Here is a tiny trained network, its code and every weight. The questions are about switching its units off for an input and a target symbol, where a switched-off unit gives its printed mean instead of its output.

import numpy as np


def w(rows, s, z=0):
    codes = np.array(rows[::2]) - 128.0
    scale = np.full(codes.shape[1], s)
    scale[-1] = z or s
    return codes * scale


def f(y):
    return np.maximum(y, 0)


def softmax(a):
    e = np.exp(a - a.max(-1, keepdims=True))
    return e / e.sum(-1, keepdims=True)


def log_softmax(a):
    a = a - a.max(-1, keepdims=True)
    return a - np.log(np.exp(a).sum(-1, keepdims=True))


def net(x, mask):
    ids = ['ΓΠΣΦΩαζημτ'.index(c) for c in x.split()]
    T = len(ids)
    res = E[ids] + P[:T]
    u = 0
    for l in range(3):
        q, k, v = (res @ M[l].T for M in (Q, K, V))
        z = softmax(np.where(np.tri(T) > 0, q @ k.T / 3**0.5, -1e9)) @ v
        res = res + np.where(mask[u], z, O[l][:, -1]) @ O[l][:, :-1]
        u += 1
        y = f(res @ A[l][:, :-1].T + A[l][:, -1])
        res = res + np.where(mask[u : u + 4], y, B[l][:, -1]) @ B[l][:, :-1]
        u += 4
    return log_softmax(res[-1] @ U[:, :-1].T + U[:, -1])


Q, K, V, O, A, B = {}, {}, {}, {}, {}, {}
E = w([
[44,99,166,76,207,96,115,198,118,125,144],'Γ',
[122,168,91,155,50,139,102,102,123,35,131],'Π',
[174,153,159,134,202,155,73,150,129,80,208],'Σ',
[90,221,75,161,179,99,109,96,106,111,113],'Φ',
[76,106,137,173,142,140,94,89,179,161,201],'Ω',
[116,64,113,114,90,96,65,175,132,199,112],'α',
[150,141,94,56,151,188,161,138,252,150,82],'ζ',
[166,175,108,90,84,84,166,97,73,192,126],'η',
[170,62,116,81,189,67,141,106,111,123,121],'μ',
[132,123,182,109,138,143,49,73,131,73,64],'τ',
],0.012)
P = w([
[120,163,133,71,123,136,196,137,171,85,163],'0',
[90,99,25,39,149,220,83,83,19,130,180],'1',
[91,174,101,5,137,95,26,69,151,121,194],'2',
[102,124,67,47,138,149,54,80,82,125,163],'3',
[182,161,126,241,184,130,220,245,183,114,37],'4',
[168,208,146,111,152,23,79,128,253,131,101],'5',
[104,124,122,149,144,111,154,189,133,92,105],'6',
[81,53,49,55,160,194,54,115,46,58,138],'7',
[207,105,93,95,158,77,43,84,126,117,106],'8',
],0.0069)
Q[0] = w([
[109,113,60,88,118,225,122,126,99,151,131],'L0H1',
[144,131,138,151,140,125,134,175,131,117,63],'L0H1',
[159,134,40,6,180,134,90,101,163,94,117],'L0H1',
],0.013)
K[0] = w([
[172,107,146,173,113,124,184,180,158,122,74],'L0H1',
[124,100,102,98,126,164,116,123,99,128,112],'L0H1',
[141,159,111,100,138,154,146,149,253,135,89],'L0H1',
],0.014)
V[0] = w([
[124,124,51,62,125,160,36,181,82,123,39],'L0H1',
[101,126,248,43,85,66,143,105,65,49,1],'L0H1',
[255,79,192,126,19,188,87,176,116,167,55],'L0H1',
],0.0053)
O[0] = w([
[129,187,46,82,146,125,154,132,228,120,177,216],'L0H1',
[99,90,67,255,194,123,129,80,164,176,220,77],'L0H1',
[75,83,161,99,141,92,213,50,161,74,161,5],'L0H1',
],0.0062,0.0028)
A[0] = w([
[173,123,156,134,171,93,78,125,129,125,175,187],'L0N1',
[138,181,176,85,116,201,187,142,199,124,177,8],'L0N2',
[215,154,86,109,113,61,149,66,45,204,133,214],'L0N3',
[108,101,73,102,144,155,46,71,2,133,184,138],'L0N4',
],0.0052,0.0017)
B[0] = w([
[178,146,125,68,207,124,58,154,167,173,174,201],'L0N1',
[168,158,62,21,190,246,165,126,188,175,188,167],'L0N2',
[134,186,61,92,118,40,178,91,72,245,194,208],'L0N3',
[88,81,104,25,94,95,37,66,2,87,255,254],'L0N4',
],0.0043,0.0041)
Q[1] = w([
[105,25,184,130,52,100,125,2,84,175,151],'L1H1',
[145,146,185,209,130,62,168,157,153,140,90],'L1H1',
[167,194,53,85,161,77,66,131,156,139,115],'L1H1',
],0.0078)
K[1] = w([
[162,113,217,254,142,23,104,140,95,130,125],'L1H1',
[71,82,93,85,117,134,49,82,68,114,197],'L1H1',
[112,149,132,42,139,106,106,123,198,149,118],'L1H1',
],0.0084)
V[1] = w([
[254,110,121,117,107,139,111,45,133,135,138],'L1H1',
[117,147,150,140,99,113,94,125,99,123,191],'L1H1',
[129,74,114,135,128,61,95,124,124,96,94],'L1H1',
],0.0089)
O[1] = w([
[140,121,255,175,83,89,171,88,149,114,210,209],'L1H1',
[248,29,110,155,101,180,133,106,134,120,77,29],'L1H1',
[169,174,104,95,141,230,156,122,169,198,212,2],'L1H1',
],0.0066,0.0046)
A[1] = w([
[59,114,129,149,168,68,182,139,87,127,91,76],'L1N1',
[196,152,44,187,6,235,121,86,140,62,156,3],'L1N2',
[48,102,199,135,149,136,56,72,178,63,42,84],'L1N3',
[162,88,99,127,95,164,83,2,187,96,72,89],'L1N4',
],0.0047,0.0028)
B[1] = w([
[70,123,108,79,138,116,104,114,142,115,80,195],'L1N1',
[90,183,189,178,124,139,108,75,124,254,105,163],'L1N2',
[98,144,214,225,136,170,134,148,72,165,148,251],'L1N3',
[99,157,36,173,103,129,89,133,221,139,206,172],'L1N4',
],0.0073,0.0026)
Q[2] = w([
[140,168,137,131,133,2,24,124,111,178,142],'L2H1',
[170,95,121,191,132,188,243,168,119,130,70],'L2H1',
[30,97,108,115,111,121,127,115,16,64,172],'L2H1',
],0.0095)
K[2] = w([
[129,176,122,28,126,128,93,122,249,130,123],'L2H1',
[120,50,92,163,132,202,105,99,2,126,186],'L2H1',
[191,124,111,182,160,219,252,182,187,149,47],'L2H1',
],0.0087)
V[2] = w([
[116,133,179,153,170,185,42,153,160,46,136],'L2H1',
[181,146,137,112,238,91,141,128,92,77,138],'L2H1',
[137,2,165,83,188,123,123,190,154,186,155],'L2H1',
],0.0084)
O[2] = w([
[93,79,96,181,72,254,174,140,61,155,138,241],'L2H1',
[140,136,107,203,91,86,106,242,92,75,186,252],'L2H1',
[155,198,124,132,211,174,178,143,85,59,151,119],'L2H1',
],0.0097,0.0023)
A[2] = w([
[149,125,196,101,102,177,72,112,75,186,3,212],'L2N1',
[147,183,66,34,206,167,210,38,211,118,150,98],'L2N2',
[104,11,153,61,148,177,51,29,237,189,15,4],'L2N3',
[73,155,176,120,122,19,112,31,178,78,90,113],'L2N4',
],0.0052,0.0032)
B[2] = w([
[193,173,219,121,152,164,87,139,127,189,97,188],'L2N1',
[79,160,135,56,5,255,109,136,222,85,103,184],'L2N2',
[129,252,78,141,69,13,253,100,53,111,141,190],'L2N3',
[133,27,32,168,177,213,199,86,91,82,55,254],'L2N4',
],0.0062,0.0052)
U = w([
[121,182,6,162,217,173,119,136,90,145,66,5],'Γ',
[132,183,143,123,91,74,196,98,98,179,122,113],'Π',
[167,88,109,169,2,155,171,166,71,14,123,49],'Σ',
[144,100,91,122,68,73,13,201,165,195,80,84],'Φ',
[185,142,232,107,177,189,120,86,68,170,51,219],'Ω',
[113,168,122,53,95,173,153,132,186,91,104,180],'α',
[56,119,180,114,156,103,157,160,110,158,106,86],'ζ',
[176,21,99,109,152,92,132,94,155,71,79,180],'η',
[144,219,187,123,161,49,123,152,145,101,228,110],'μ',
[92,49,109,191,181,179,153,72,182,233,209,243],'τ',
],0.0049,0.0029)

Each question gives the input, a string of symbols that net reads in full, and the target symbol t.
The units are the heads (3 rows each of Q, K, V and O) and the neurons (one row each of A and B). Each row of codes is followed by its name. A weight is (code - 128) times the scale printed after its matrix; where a second scale follows, it is the last column's (O, A, B and U).
mask holds one flag per unit, layer by layer, with each layer's heads first. A switched-off unit (its flag False) gives its mean, the last column of its rows in O or B, instead of its output. The means were averaged over made-up inputs and are rounded, as every weight is.
A unit's drop is (log p(t) with every unit on - log p(t) with that unit switched off) / (log p(t) with every unit on - log p(t) with every unit switched off).
The circuit of an input: a set's keep is (log p(t) with only the set's units on - log p(t) with every unit switched off) / (log p(t) with every unit on - log p(t) with every unit switched off). Starting from the 12 units with the biggest drops (on a tie, the unit counted first), units are removed one at a time, each time the one whose removal leaves the highest keep (on an exact tie, the one counted first), for as long as the keep stays at least 0.8.
circuit, biggest first: the units of the circuit, biggest drop first
top k neurons: the k neurons with the biggest drops, biggest first
top k neurons in layer l: the k neurons of layer l with the biggest drops, biggest first
input α η η η, target α: circuit, biggest first => (L2N2; L2H1; L1H1; L0N4)
input Γ Σ Σ μ Ω α Π Σ, target Ω: circuit, biggest first => (L0H1; L2H1; L1H1; L2N1)
input η Ω Φ Φ, target η: top 2 neurons => (L2N4; L0N4)
input Σ η Π τ ζ, target α: circuit, biggest first => (L2N2; L0N2; L0H1)
input μ μ Σ Γ Π τ Σ Ω Γ, target τ: circuit, biggest first => (L2H1; L0H1)
input τ μ Φ, target τ: top neuron => (L0N4)
input τ Σ Φ α τ η, target Φ: top 2 neurons in layer 2 => (L2N3; L2N4)
input Π Π μ Π α, target Π: top 3 neurons => (L2N3; L0N4; L1N2)
input Γ α Ω, target Γ: circuit, biggest first => (L1H1; L2H1)
input Φ μ Π Γ η, target μ: top 2 neurons in layer 0 => (L0N4; L0N3)
input Γ μ Π, target Γ: circuit, biggest first => (L1H1; L0N4; L2H1)
input Π τ η, target Π: top 3 neurons => (L2N3; L1N2; L0N4)
input τ Φ Ω Π Σ Γ, target Ω: top 2 neurons => (L0N4; L2N1)
input Π α Γ η Γ, target α: top neuron in layer 2 => (L2N2)
input Φ η Π Ω μ Π, target Π: top 3 neurons => (L2N3; L1N2; L1N4)
input Π Φ Φ Π Σ μ, target Φ: circuit, biggest first => (L0N4; L1H1; L2H1; L0H1)
input Π μ η Π, target Π: circuit, biggest first => (L2N3; L2H1; L1N2; L1H1)
input μ Γ Γ, target μ: top 2 neurons => (L0N4; L2N4)
input Φ Γ τ, target Φ: top 2 neurons in layer 1 => (L1N3; L1N4)
input η μ Ω, target η: circuit, biggest first => (L2N4; L2H1; L0N3)
input Σ τ Π, target Σ: circuit, biggest first => (L2H1)
input μ α Φ, target μ: circuit, biggest first => (L0N4; L2H1)
input Γ η Γ μ, target Γ: circuit, biggest first => (L1H1; L2H1)
input Σ Γ μ Σ η Γ τ μ η, target Γ: top 2 neurons => (L0N3; L0N4)
input Π τ α Π η Σ, target α: top 2 neurons => (L0N4; L2N2)
input Π Φ Π μ μ, target Φ: top 2 neurons => (L0N4; L2N4)
input Σ μ Ω η Φ μ μ μ Ω, target μ: circuit, biggest first => (L2H1; L2N4)
input Ω μ Π Φ α τ Π η Γ, target τ: circuit, biggest first => (L1H1; L2H1; L0H1)
input Γ μ μ Π Γ, target μ: top 3 neurons => (L0N4; L0N3; L2N4)
